Here is a tiny trained network, its code and every weight. The questions are about switching its units off for an input and a class, where a switched-off unit gives its printed mean instead of its output.

import numpy as np


def w(rows, s, z=0):
    codes = np.array(rows[::2]) - 128.0
    scale = np.full(codes.shape[1], s)
    scale[-1] = z or s
    return codes * scale


def f(y):
    return y / 2 * (1 + np.tanh(0.7978845608 * (y + 0.044715 * y**3)))


def log_softmax(a):
    a = a - a.max(-1, keepdims=True)
    return a - np.log(np.exp(a).sum(-1, keepdims=True))


def net(x, mask):
    res = np.array(x, float).reshape(1, 4) / 4 @ E
    y = f(res @ A[0][:, :-1].T + A[0][:, -1])
    res = res + np.where(mask, y, B[0][:, -1]) @ B[0][:, :-1]
    return log_softmax(res[-1] @ U[:, :-1].T + U[:, -1])


A, B = {}, {}
E = w([
[191,41,136,249,83,254,107,124,172],'x0',
[85,151,229,158,33,157,179,49,69],'x1',
[131,135,134,126,127,130,130,129,132],'x2',
[57,174,74,179,45,97,218,200,159],'x3',
],0.0082)
A[0] = w([
[74,133,215,196,18,171,191,90,85,2],'neuron 1',
[135,128,85,185,124,146,136,190,207,124],'neuron 2',
[130,112,112,118,125,124,133,124,124,122],'neuron 3',
[79,175,80,77,152,41,136,174,100,209],'neuron 4',
[59,177,118,153,62,83,212,160,112,209],'neuron 5',
[133,120,112,131,129,129,132,124,98,123],'neuron 6',
[176,68,180,191,83,213,91,76,130,13],'neuron 7',
[88,135,176,212,29,165,203,73,97,208],'neuron 8',
[89,130,184,157,36,174,183,96,91,124],'neuron 9',
[111,155,185,88,149,120,119,88,64,137],'neuron 10',
[184,74,180,195,89,209,93,77,138,213],'neuron 11',
[127,149,187,80,145,121,131,61,50,138],'neuron 12',
[133,138,123,130,129,144,128,145,119,133],'neuron 13',
[150,113,152,154,121,179,115,106,123,79],'neuron 14',
[41,198,91,149,47,95,213,148,120,17],'neuron 15',
[138,108,67,190,116,147,155,190,253,124],'neuron 16',
[228,72,140,109,213,173,36,96,145,47],'neuron 17',
[150,107,68,59,229,94,62,175,153,63],'neuron 18',
[65,187,87,50,173,41,158,198,122,52],'neuron 19',
[104,163,178,86,145,112,121,50,75,137],'neuron 20',
[122,164,190,78,146,139,131,88,52,129],'neuron 21',
[198,78,140,106,202,164,43,94,127,112],'neuron 22',
[76,147,117,132,96,107,201,150,117,82],'neuron 23',
[125,123,115,104,128,147,116,128,132,117],'neuron 24',
[117,151,165,69,119,104,101,55,65,141],'neuron 25',
[98,152,90,70,159,72,145,154,121,144],'neuron 26',
[194,73,151,194,85,192,110,95,131,96],'neuron 27',
[107,138,189,85,146,113,127,59,57,139],'neuron 28',
[139,114,76,184,104,153,141,203,214,122],'neuron 29',
[191,72,138,107,196,165,47,88,129,210],'neuron 30',
[122,139,181,76,130,102,122,60,59,140],'neuron 31',
],0.0061,0.008)
B[0] = w([
[42,211,80,25,110,79,40,1,199,173],'neuron 1',
[117,87,95,149,93,171,144,148,155,166],'neuron 2',
[131,129,127,130,134,126,128,123,129,126],'neuron 3',
[160,150,177,115,174,77,142,141,94,229],'neuron 4',
[94,148,80,91,98,121,84,73,177,235],'neuron 5',
[137,130,132,130,127,121,129,134,132,126],'neuron 6',
[186,176,201,115,221,49,138,160,54,172],'neuron 7',
[186,146,201,129,197,79,152,173,61,252],'neuron 8',
[132,186,150,80,165,67,95,107,116,192],'neuron 9',
[147,76,114,165,100,169,169,176,133,164],'neuron 10',
[74,156,73,86,96,121,81,78,182,254],'neuron 11',
[146,69,118,183,108,168,180,184,130,174],'neuron 12',
[123,131,121,132,125,125,133,132,136,131],'neuron 13',
[132,145,139,126,135,112,124,129,106,139],'neuron 14',
[203,175,201,116,221,44,131,164,51,170],'neuron 15',
[117,86,62,165,54,185,149,139,172,184],'neuron 16',
[59,168,87,56,102,95,66,54,181,182],'neuron 17',
[167,169,173,99,188,57,122,133,82,173],'neuron 18',
[60,188,81,54,107,100,70,45,179,186],'neuron 19',
[153,76,115,193,99,175,184,200,126,172],'neuron 20',
[138,96,120,166,111,155,155,167,126,165],'neuron 21',
[111,187,121,81,141,86,92,93,132,189],'neuron 22',
[148,156,162,114,167,86,121,137,115,151],'neuron 23',
[134,141,125,126,132,115,131,125,127,125],'neuron 24',
[152,63,117,195,107,170,186,196,129,173],'neuron 25',
[134,179,150,85,163,66,100,103,112,179],'neuron 26',
[129,169,149,95,171,70,95,109,112,189],'neuron 27',
[147,71,119,196,102,173,188,194,127,174],'neuron 28',
[114,94,65,156,47,184,155,159,164,176],'neuron 29',
[161,153,180,116,176,86,124,142,86,230],'neuron 30',
[150,76,115,197,106,175,185,195,127,173],'neuron 31',
],0.006,0.0099)
U = w([
[216,143,229,134,203,103,136,166,2,2],'0',
[27,159,50,81,99,123,66,50,233,251],'1',
[142,8,77,254,36,248,202,204,147,138],'2',
],0.0072,0.00082)

Each question gives the input, the list of numbers given to net, and the class t.
The units are the neurons (one row each of A and B). Each row of codes is followed by its name. A weight is (code - 128) times the scale printed after its matrix; where a second scale follows, it is the last column's (A, B and U).
mask holds one flag per neuron, in row order. A switched-off neuron (its flag False) gives its mean, the last column of its row in B, instead of its output. The means were averaged over made-up inputs and are rounded, as every weight is.
A unit's drop is (log p(t) with every unit on - log p(t) with that unit switched off) / (log p(t) with every unit on - log p(t) with every unit switched off).
The circuit of an input: a set's keep is (log p(t) with only the set's units on - log p(t) with every unit switched off) / (log p(t) with every unit on - log p(t) with every unit switched off). Starting from the 12 units with the biggest drops (on a tie, the unit counted first), units are removed one at a time, each time the one whose removal leaves the highest keep (on an exact tie, the one counted first), for as long as the keep stays at least 0.8.
circuit, biggest first: the units of the circuit, biggest drop first
top k neurons: the k neurons with the biggest drops, biggest first
drop when u is switched off: that unit's drop, to one decimal
input [2,-6,-1,-6], class 1: circuit, biggest first -> (neuron 17)
input [-1,3,6,7], class 0: top 3 neurons -> (neuron 15; neuron 8; neuron 11)
input [-3,7,8,7], class 0: top 2 neurons -> (neuron 15; neuron 8)
input [3,-8,-8,-6], class 1: top 2 neurons -> (neuron 17; neuron 8)
input [6,-3,2,-8], class 1: top 3 neurons -> (neuron 17; neuron 11; neuron 8)
input [-2,1,-6,7], class 0: top 2 neurons -> (neuron 15; neuron 11)
input [-5,1,-1,8], class 0: top 4 neurons -> (neuron 15; neuron 4; neuron 11; neuron 1)
input [-4,1,-4,7], class 0: top 3 neurons -> (neuron 15; neuron 11; neuron 4)
input [8,0,4,-5], class 1: top 2 neurons -> (neuron 11; neuron 17)
input [-3,5,0,8], class 0: top 3 neurons -> (neuron 15; neuron 8; neuron 11)
input [7,-2,6,-3], class 1: top 2 neurons -> (neuron 11; neuron 17)
input [7,1,2,4], class 1: top 3 neurons -> (neuron 11; neuron 1; neuron 27)
input [-4,4,7,7], class 0: top 2 neurons -> (neuron 15; neuron 8)
input [-7,5,7,5], class 0: circuit, biggest first -> (neuron 15)
input [1,-2,-3,-8], class 1: top 2 neurons -> (neuron 17; neuron 8)
input [-1,6,5,0], class 2: drop when neuron 8 is switched off -> -0.1
input [-4,3,-1,5], class 0: drop when neuron 15 is switched off -> 0.3
input [-1,7,3,0], class 2: drop when neuron 30 is switched off -> 0.2
